Here is a tiny trained network, its code and every weight. The questions are about switching its units off for an input and a class, where a switched-off unit gives its printed mean instead of its output.

import numpy as np


def w(rows, s, z=0):
    codes = np.array(rows[::2]) - 128.0
    scale = np.full(codes.shape[1], s)
    scale[-1] = z or s
    return codes * scale


def norm(h):
    return h / np.sqrt((h * h).mean(-1, keepdims=True) + 1e-5)


def f(y):
    return np.maximum(y, 0)


def log_softmax(a):
    a = a - a.max(-1, keepdims=True)
    return a - np.log(np.exp(a).sum(-1, keepdims=True))


def net(x, mask):
    res = np.array(x, float).reshape(1, 3) / 4 @ E
    u = 0
    for l in range(4):
        y = f(norm(res) @ A[l][:, :-1].T + A[l][:, -1])
        res = res + np.where(mask[u : u + 3], y, B[l][:, -1]) @ B[l][:, :-1]
        u += 3
    return log_softmax(norm(res)[-1] @ U[:, :-1].T + U[:, -1])


A, B = {}, {}
E = w([
[253,131,96,101,123,152,122,195,45,92,63],'x0',
[76,104,112,74,96,124,84,164,162,106,11],'x1',
[121,180,66,63,61,147,221,85,150,180,109],'x2',
],0.0043)
A[0] = w([
[103,47,104,105,95,135,99,146,218,86,88,90],'0.n0',
[109,92,128,51,174,123,193,3,175,160,124,10],'0.n1',
[156,204,70,77,105,245,178,181,120,76,146,2],'0.n2',
],0.0039,0.00095)
B[0] = w([
[119,184,146,24,176,155,159,108,3,88,162,251],'0.n0',
[229,170,27,208,183,23,170,107,62,73,42,230],'0.n1',
[71,100,206,88,96,128,136,198,145,213,199,226],'0.n2',
],0.005,0.0031)
A[1] = w([
[145,40,184,228,127,75,86,1,140,167,125,12],'1.n0',
[173,53,156,157,110,117,148,169,110,166,107,63],'1.n1',
[64,116,176,96,202,138,81,88,128,111,178,51],'1.n2',
],0.0041,0.0011)
B[1] = w([
[172,200,159,177,53,172,66,209,175,109,102,225],'1.n0',
[113,109,97,163,189,171,128,26,107,75,145,196],'1.n1',
[91,136,140,82,72,185,57,3,197,112,116,252],'1.n2',
],0.0071,0.0024)
A[2] = w([
[43,60,231,149,175,88,46,166,77,106,47,112],'2.n0',
[178,129,159,94,56,158,186,218,142,174,141,31],'2.n1',
[108,16,167,4,95,70,46,149,122,170,68,255],'2.n2',
],0.003,0.00092)
B[2] = w([
[159,168,83,103,95,139,218,98,41,83,167,228],'2.n0',
[80,162,183,63,146,200,89,135,217,191,138,181],'2.n1',
[127,165,2,194,26,161,129,162,78,141,106,254],'2.n2',
],0.0073,0.0032)
A[3] = w([
[198,2,155,246,185,153,70,132,151,104,147,1],'3.n0',
[1,94,173,50,111,56,150,60,118,65,33,175],'3.n1',
[60,175,86,138,70,31,179,187,35,125,73,106],'3.n2',
],0.0035,0.00053)
B[3] = w([
[25,33,222,128,217,88,95,170,116,212,127,170],'3.n0',
[45,21,112,12,149,146,62,92,151,77,139,207],'3.n1',
[188,60,217,212,213,34,135,147,254,128,135,253],'3.n2',
],0.0067,0.004)
U = w([
[109,169,229,218,106,163,37,111,202,114,183,163],'0',
[173,181,85,247,126,34,230,50,151,174,154,152],'1',
[116,2,200,183,222,154,106,134,13,136,179,117],'2',
[159,167,172,38,138,210,205,121,91,217,214,145],'3',
[39,93,81,85,60,181,61,7,85,46,115,238],'4',
[82,18,103,68,188,51,159,91,215,82,76,112],'5',
[233,95,61,177,118,120,151,179,34,11,73,64],'6',
[114,135,66,93,37,161,168,223,158,189,22,2],'7',
],0.0078,0.00078)

Each question gives the input, the list of numbers given to net, and the class t.
The units are the neurons (one row each of A and B). Each row of codes is followed by its name. A weight is (code - 128) times the scale printed after its matrix; where a second scale follows, it is the last column's (A, B and U).
mask holds one flag per neuron, layer by layer. A switched-off neuron (its flag False) gives its mean, the last column of its row in B, instead of its output. The means were averaged over made-up inputs and are rounded, as every weight is.
A unit's drop is (log p(t) with every unit on - log p(t) with that unit switched off) / (log p(t) with every unit on - log p(t) with every unit switched off).
The circuit of an input: a set's keep is (log p(t) with only the set's units on - log p(t) with every unit switched off) / (log p(t) with every unit on - log p(t) with every unit switched off). Starting from all 12 units, units are removed one at a time, each time the one whose removal leaves the highest keep (on an exact tie, the one counted first), for as long as the keep stays at least 0.8.
units of the circuit, in order: the units of the circuit, biggest drop first
most important unit: the unit with the biggest drop
k most important neurons: the k neurons with the biggest drops, biggest first
top k neurons in layer l: the k neurons of layer l with the biggest drops, biggest first
drop when u is switched off: that unit's drop, to one decimal
input [-2,-8,-8], class 0: units of the circuit, in order : (1.n0)
input [-8,1,-2], class 4: 3 most important neurons : (1.n2; 3.n2; 3.n1)
input [-1,-1,-8], class 0: 2 most important neurons : (1.n0; 1.n2)
input [-1,-2,-5], class 0: 2 most important neurons : (1.n0; 0.n0)
input [-6,2,3], class 5: 3 most important neurons : (0.n1; 3.n1; 2.n2)
input [-4,6,8], class 5: units of the circuit, in order : (3.n2; 3.n1; 0.n1)
input [0,-3,-2], class 0: units of the circuit, in order : (1.n0; 0.n0)
input [8,-2,8], class 3: units of the circuit, in order : (0.n2; 2.n2)
input [-6,1,-5], class 4: 2 most important neurons : (1.n2; 3.n2)
input [2,8,-7], class 6: 3 most important neurons : (2.n2; 2.n0; 3.n2)
input [7,-7,0], class 2: units of the circuit, in order : (0.n0; 2.n0; 3.n0; 2.n2)
input [-2,-6,-6], class 0: 3 most important neurons : (1.n0; 1.n2; 0.n1)
input [-1,2,-8], class 4: 2 most important neurons : (1.n2; 0.n1)
input [6,-1,2], class 3: most important unit : 0.n2
input [3,0,-1], class 2: 2 most important neurons : (1.n1; 0.n0)
input [-2,2,3], class 5: 2 most important neurons : (2.n2; 3.n1)
input [-2,6,3], class 5: units of the circuit, in order : (3.n2; 1.n2)
input [4,-6,0], class 2: 4 most important neurons : (0.n0; 1.n1; 2.n0; 3.n0)
input [0,1,1], class 5: top 2 neurons in layer 2 : (2.n2; 2.n0)
input [-1,-6,-6], class 0: 3 most important neurons : (1.n0; 1.n2; 0.n1)
input [-1,7,-3], class 4: top neuron in layer 0 : (0.n0)
input [-1,8,-7], class 4: 4 most important neurons : (1.n2; 0.n0; 0.n1; 3.n1)
input [1,3,-5], class 6: 2 most important neurons : (2.n2; 2.n0)
input [2,0,1], class 3: top 2 neurons in layer 1 : (1.n2; 1.n1)
input [-1,-8,0], class 0: top 2 neurons in layer 0 : (0.n0; 0.n1)
input [-8,4,-4], class 4: drop when 3.n2 is switched off : 0.1
input [2,2,-6], class 6: most important unit : 2.n0
